Below are the code and all the weights of a small trained network. Each question names an input and a class and asks about switching units off, where a switched-off unit gives its printed mean instead of its output.

import numpy as np


def w(rows, s, z=0):
    codes = np.array(rows[::2]) - 128.0
    scale = np.full(codes.shape[1], s)
    scale[-1] = z or s
    return codes * scale


def f(y):
    return y / 2 * (1 + np.tanh(0.7978845608 * (y + 0.044715 * y**3)))


def log_softmax(a):
    a = a - a.max(-1, keepdims=True)
    return a - np.log(np.exp(a).sum(-1, keepdims=True))


def net(x, mask):
    res = np.array(x, float).reshape(1, 5) / 4 @ E
    y = f(res @ A[0][:, :-1].T + A[0][:, -1])
    res = res + np.where(mask, y, B[0][:, -1]) @ B[0][:, :-1]
    return log_softmax(res[-1] @ U[:, :-1].T + U[:, -1])


A, B = {}, {}
E = w([
[166,149,92,10],'x0',
[43,116,126,95],'x1',
[156,84,75,198],'x2',
[123,128,208,111],'x3',
[160,238,111,151],'x4',
],0.012)
A[0] = w([
[132,106,133,179,141],'neuron 1',
[160,205,141,95,250],'neuron 2',
[70,196,170,80,170],'neuron 3',
[135,79,128,228,222],'neuron 4',
[96,42,111,117,254],'neuron 5',
[111,182,106,106,114],'neuron 6',
[96,103,163,187,190],'neuron 7',
[204,141,113,89,215],'neuron 8',
[77,133,158,173,112],'neuron 9',
[180,161,125,92,78],'neuron 10',
[77,122,180,71,212],'neuron 11',
[72,210,126,105,149],'neuron 12',
[252,194,107,131,174],'neuron 13',
[176,122,14,107,202],'neuron 14',
[111,51,209,80,147],'neuron 15',
[75,90,132,110,199],'neuron 16',
],0.012,0.0041)
B[0] = w([
[153,99,109,238,168],'neuron 1',
[105,199,237,102,233],'neuron 2',
[32,130,212,114,221],'neuron 3',
[41,146,51,255,229],'neuron 4',
[189,61,72,121,205],'neuron 5',
[104,149,132,112,167],'neuron 6',
[35,78,17,186,200],'neuron 7',
[202,161,149,113,201],'neuron 8',
[105,97,100,170,175],'neuron 9',
[146,152,150,144,174],'neuron 10',
[108,58,244,89,215],'neuron 11',
[49,158,147,110,198],'neuron 12',
[212,236,126,131,248],'neuron 13',
[177,154,15,69,213],'neuron 14',
[221,38,166,128,217],'neuron 15',
[132,48,121,145,181],'neuron 16',
],0.0075,0.012)
U = w([
[64,152,194,77,170],'0',
[149,22,175,67,78],'1',
[186,246,141,118,2],'2',
[146,121,37,68,48],'3',
[87,117,77,206,250],'4',
],0.014,0.0018)

Each question gives the input, the list of numbers given to net, and the class t.
The units are the neurons (one row each of A and B). Each row of codes is followed by its name. A weight is (code - 128) times the scale printed after its matrix; where a second scale follows, it is the last column's (A, B and U).
mask holds one flag per neuron, in row order. A switched-off neuron (its flag False) gives its mean, the last column of its row in B, instead of its output. The means were averaged over made-up inputs and are rounded, as every weight is.
A unit's drop is (log p(t) with every unit on - log p(t) with that unit switched off) / (log p(t) with every unit on - log p(t) with every unit switched off).
The circuit of an input: a set's keep is (log p(t) with only the set's units on - log p(t) with every unit switched off) / (log p(t) with every unit on - log p(t) with every unit switched off). Starting from the 12 units with the biggest drops (on a tie, the unit counted first), units are removed one at a time, each time the one whose removal leaves the highest keep (on an exact tie, the one counted first), for as long as the keep stays at least 0.8.
units of the circuit, in order: the units of the circuit, biggest drop first
most important unit: the unit with the biggest drop
k most important neurons: the k neurons with the biggest drops, biggest first
drop of u: that unit's drop, to one decimal
input [6,1,-4,3,-2], class 1: most important unit	neuron 15
input [0,-8,-3,0,-4], class 2: units of the circuit, in order	neuron 11; neuron 7
input [0,6,-1,-4,8], class 0: units of the circuit, in order	neuron 12; neuron 3
input [5,-8,4,0,-8], class 3: 2 most important neurons	neuron 14; neuron 11
input [-1,6,3,1,-4], class 1: 2 most important neurons	neuron 15; neuron 5
input [1,-2,5,4,-6], class 4: 2 most important neurons	neuron 4; neuron 11
input [3,0,8,-6,4], class 2: 2 most important neurons	neuron 13; neuron 7
input [7,-8,5,-7,-3], class 2: 3 most important neurons	neuron 13; neuron 8; neuron 7
input [-2,-1,5,6,-7], class 4: 2 most important neurons	neuron 4; neuron 7
input [-3,-6,-4,-2,-7], class 4: 2 most important neurons	neuron 4; neuron 11
input [-1,7,-2,-7,2], class 0: 2 most important neurons	neuron 4; neuron 7
input [-1,-4,-8,6,7], class 0: 2 most important neurons	neuron 3; neuron 12
input [-1,-1,5,1,-8], class 4: drop of neuron 4	0.7
input [-5,-6,-3,7,-3], class 4: units of the circuit, in order	neuron 7
input [-5,8,-8,7,-2], class 1: drop of neuron 15	0.2
input [-1,-1,0,6,0], class 1: drop of neuron 5	-0.1
input [1,0,-2,1,2], class 0: drop of neuron 13	0.3
